Here is a tiny trained network, its code and every weight. The questions are about switching its units off for an input and a class, where a switched-off unit gives its printed mean instead of its output.

import numpy as np


def w(rows, s, z=0):
    codes = np.array(rows[::2]) - 128.0
    scale = np.full(codes.shape[1], s)
    scale[-1] = z or s
    return codes * scale


def norm(h):
    return h / np.sqrt((h * h).mean(-1, keepdims=True) + 1e-5)


def f(y):
    return y / 2 * (1 + np.tanh(0.7978845608 * (y + 0.044715 * y**3)))


def log_softmax(a):
    a = a - a.max(-1, keepdims=True)
    return a - np.log(np.exp(a).sum(-1, keepdims=True))


def net(x, mask):
    res = np.array(x, float).reshape(1, 6) / 4 @ E
    u = 0
    for l in range(4):
        y = f(norm(res) @ A[l][:, :-1].T + A[l][:, -1])
        res = res + np.where(mask[u : u + 8], y, B[l][:, -1]) @ B[l][:, :-1]
        u += 8
    return log_softmax(norm(res)[-1] @ U[:, :-1].T + U[:, -1])


A, B = {}, {}
E = w([
[89,114,67,216,139,148],'x0',
[85,106,126,72,78,47],'x1',
[184,163,169,175,118,64],'x2',
[251,123,56,48,180,83],'x3',
[157,237,148,144,92,148],'x4',
[169,109,148,94,33,180],'x5',
],0.011)
A[0] = w([
[252,143,143,142,150,94,50],'L0N0',
[150,83,148,239,77,231,135],'L0N1',
[106,121,69,194,124,198,2],'L0N2',
[165,182,39,171,200,133,82],'L0N3',
[119,156,6,156,196,165,113],'L0N4',
[48,201,128,191,91,120,79],'L0N5',
[165,142,114,238,178,108,24],'L0N6',
[115,122,107,90,142,74,74],'L0N7',
],0.011,0.0089)
B[0] = w([
[83,223,58,171,63,157,174],'L0N0',
[121,138,188,209,14,185,254],'L0N1',
[108,212,254,70,104,42,141],'L0N2',
[138,74,54,160,169,205,178],'L0N3',
[199,62,123,149,205,99,198],'L0N4',
[142,191,159,218,186,132,210],'L0N5',
[186,20,178,50,162,174,152],'L0N6',
[122,103,161,135,83,179,137],'L0N7',
],0.01,0.0061)
A[1] = w([
[152,27,66,122,63,36,239],'L1N0',
[55,133,121,133,122,203,135],'L1N1',
[131,191,83,104,152,5,88],'L1N2',
[134,93,138,132,192,103,95],'L1N3',
[96,53,157,73,139,33,3],'L1N4',
[220,103,199,110,191,153,76],'L1N5',
[107,179,186,164,146,87,87],'L1N6',
[234,171,173,70,109,171,150],'L1N7',
],0.013,0.0038)
B[1] = w([
[84,223,113,113,147,255,253],'L1N0',
[172,69,133,151,69,83,209],'L1N1',
[174,60,161,144,74,197,206],'L1N2',
[158,71,106,105,149,137,175],'L1N3',
[116,124,104,66,94,211,199],'L1N4',
[190,85,152,166,119,60,184],'L1N5',
[165,146,166,140,166,226,213],'L1N6',
[82,104,61,138,84,33,229],'L1N7',
],0.013,0.006)
A[2] = w([
[79,158,180,171,119,87,138],'L2N0',
[153,116,208,89,52,113,77],'L2N1',
[46,28,189,116,172,145,47],'L2N2',
[118,137,51,128,248,112,34],'L2N3',
[98,219,203,61,106,113,84],'L2N4',
[128,121,112,126,113,134,89],'L2N5',
[110,159,67,151,134,134,16],'L2N6',
[37,80,139,158,158,171,3],'L2N7',
],0.013,0.0041)
B[2] = w([
[194,184,147,157,174,126,254],'L2N0',
[163,131,23,125,166,97,254],'L2N1',
[210,229,78,119,56,168,209],'L2N2',
[157,169,122,111,246,140,216],'L2N3',
[187,122,89,129,222,171,192],'L2N4',
[116,142,128,133,121,126,130],'L2N5',
[139,144,144,111,105,183,120],'L2N6',
[158,233,145,135,52,87,195],'L2N7',
],0.012,0.0039)
A[3] = w([
[56,121,158,60,135,102,58],'L3N0',
[57,125,214,200,132,111,64],'L3N1',
[96,155,130,78,135,5,30],'L3N2',
[119,163,132,152,125,131,59],'L3N3',
[66,128,207,193,127,113,3],'L3N4',
[52,143,129,157,49,132,38],'L3N5',
[151,172,178,115,80,141,19],'L3N6',
[69,98,146,57,119,121,41],'L3N7',
],0.014,0.0038)
B[3] = w([
[60,137,104,84,106,170,127],'L3N0',
[53,158,223,23,232,92,253],'L3N1',
[48,95,144,119,254,119,141],'L3N2',
[192,132,117,150,136,163,161],'L3N3',
[72,150,217,40,199,89,224],'L3N4',
[182,201,141,148,111,32,224],'L3N5',
[173,115,77,146,163,134,209],'L3N6',
[95,210,172,100,93,174,144],'L3N7',
],0.0097,0.0041)
U = w([
[144,28,158,182,144,149,108],'0',
[169,120,80,124,251,133,157],'1',
[95,105,92,56,113,14,80],'2',
[101,74,145,127,120,76,66],'3',
[92,104,162,106,143,99,6],'4',
[96,149,101,39,127,210,165],'5',
[160,166,82,144,30,103,158],'6',
[123,163,246,184,134,133,158],'7',
],0.022,0.011)

Each question gives the input, the list of numbers given to net, and the class t.
The units are the neurons (one row each of A and B). Each row of codes is followed by its name. A weight is (code - 128) times the scale printed after its matrix; where a second scale follows, it is the last column's (A, B and U).
mask holds one flag per neuron, layer by layer. A switched-off neuron (its flag False) gives its mean, the last column of its row in B, instead of its output. The means were averaged over made-up inputs and are rounded, as every weight is.
A unit's drop is (log p(t) with every unit on - log p(t) with that unit switched off) / (log p(t) with every unit on - log p(t) with every unit switched off).
The circuit of an input: a set's keep is (log p(t) with only the set's units on - log p(t) with every unit switched off) / (log p(t) with every unit on - log p(t) with every unit switched off). Starting from the 12 units with the biggest drops (on a tie, the unit counted first), units are removed one at a time, each time the one whose removal leaves the highest keep (on an exact tie, the one counted first), for as long as the keep stays at least 0.8.
units of the circuit, in order: the units of the circuit, biggest drop first
k most important neurons: the k neurons with the biggest drops, biggest first
top k neurons in layer l: the k neurons of layer l with the biggest drops, biggest first
drop of u: that unit's drop, to one decimal
input [6,-1,-8,-7,-8,-8], class 6: units of the circuit, in order => L2N2, L2N7
input [-3,7,1,-8,-8,-5], class 6: units of the circuit, in order => L2N2
input [-8,-6,2,3,2,-5], class 6: units of the circuit, in order => L0N0, L1N7
input [-1,-6,-8,-5,-3,0], class 6: top 2 neurons in layer 0 => L0N5, L0N0
input [8,8,-8,0,7,-3], class 1: 4 most important neurons => L0N5, L0N4, L0N1, L2N3
input [-1,-2,5,8,-6,4], class 6: 2 most important neurons => L1N7, L1N2
input [-6,-4,-1,6,1,5], class 2: 2 most important neurons => L1N7, L3N2
input [-1,6,0,5,4,-6], class 5: top 2 neurons in layer 0 => L0N5, L0N1
input [3,3,-8,-4,3,5], class 6: 2 most important neurons => L2N1, L1N1
input [4,4,-6,4,6,1], class 1: 3 most important neurons => L0N4, L0N1, L2N3
input [-7,8,-3,-5,5,4], class 1: 2 most important neurons => L2N1, L2N4
input [5,6,3,4,-1,-5], class 5: 2 most important neurons => L1N0, L0N5
input [4,5,4,-2,-6,-1], class 5: 2 most important neurons => L1N0, L0N1
input [4,7,-1,-7,-7,-3], class 6: units of the circuit, in order => L2N2
input [-7,2,2,1,4,-4], class 6: 2 most important neurons => L1N2, L1N7
input [-5,-3,0,7,3,5], class 2: top 2 neurons in layer 1 => L1N7, L1N0
input [-8,-7,-4,1,-8,5], class 2: top 2 neurons in layer 1 => L1N7, L1N5
input [-5,4,-5,-3,7,3], class 1: 3 most important neurons => L2N4, L3N2, L0N3
input [-4,-1,-4,-3,-8,0], class 6: top 2 neurons in layer 1 => L1N1, L1N6
input [5,-1,2,4,-8,6], class 5: units of the circuit, in order => L1N0
input [4,7,-6,-7,-1,6], class 6: top 2 neurons in layer 2 => L2N1, L2N2
input [-8,7,4,-2,5,-8], class 1: top 2 neurons in layer 2 => L2N1, L2N4
input [-2,0,1,-2,3,4], class 6: drop of L2N1 => 0.3
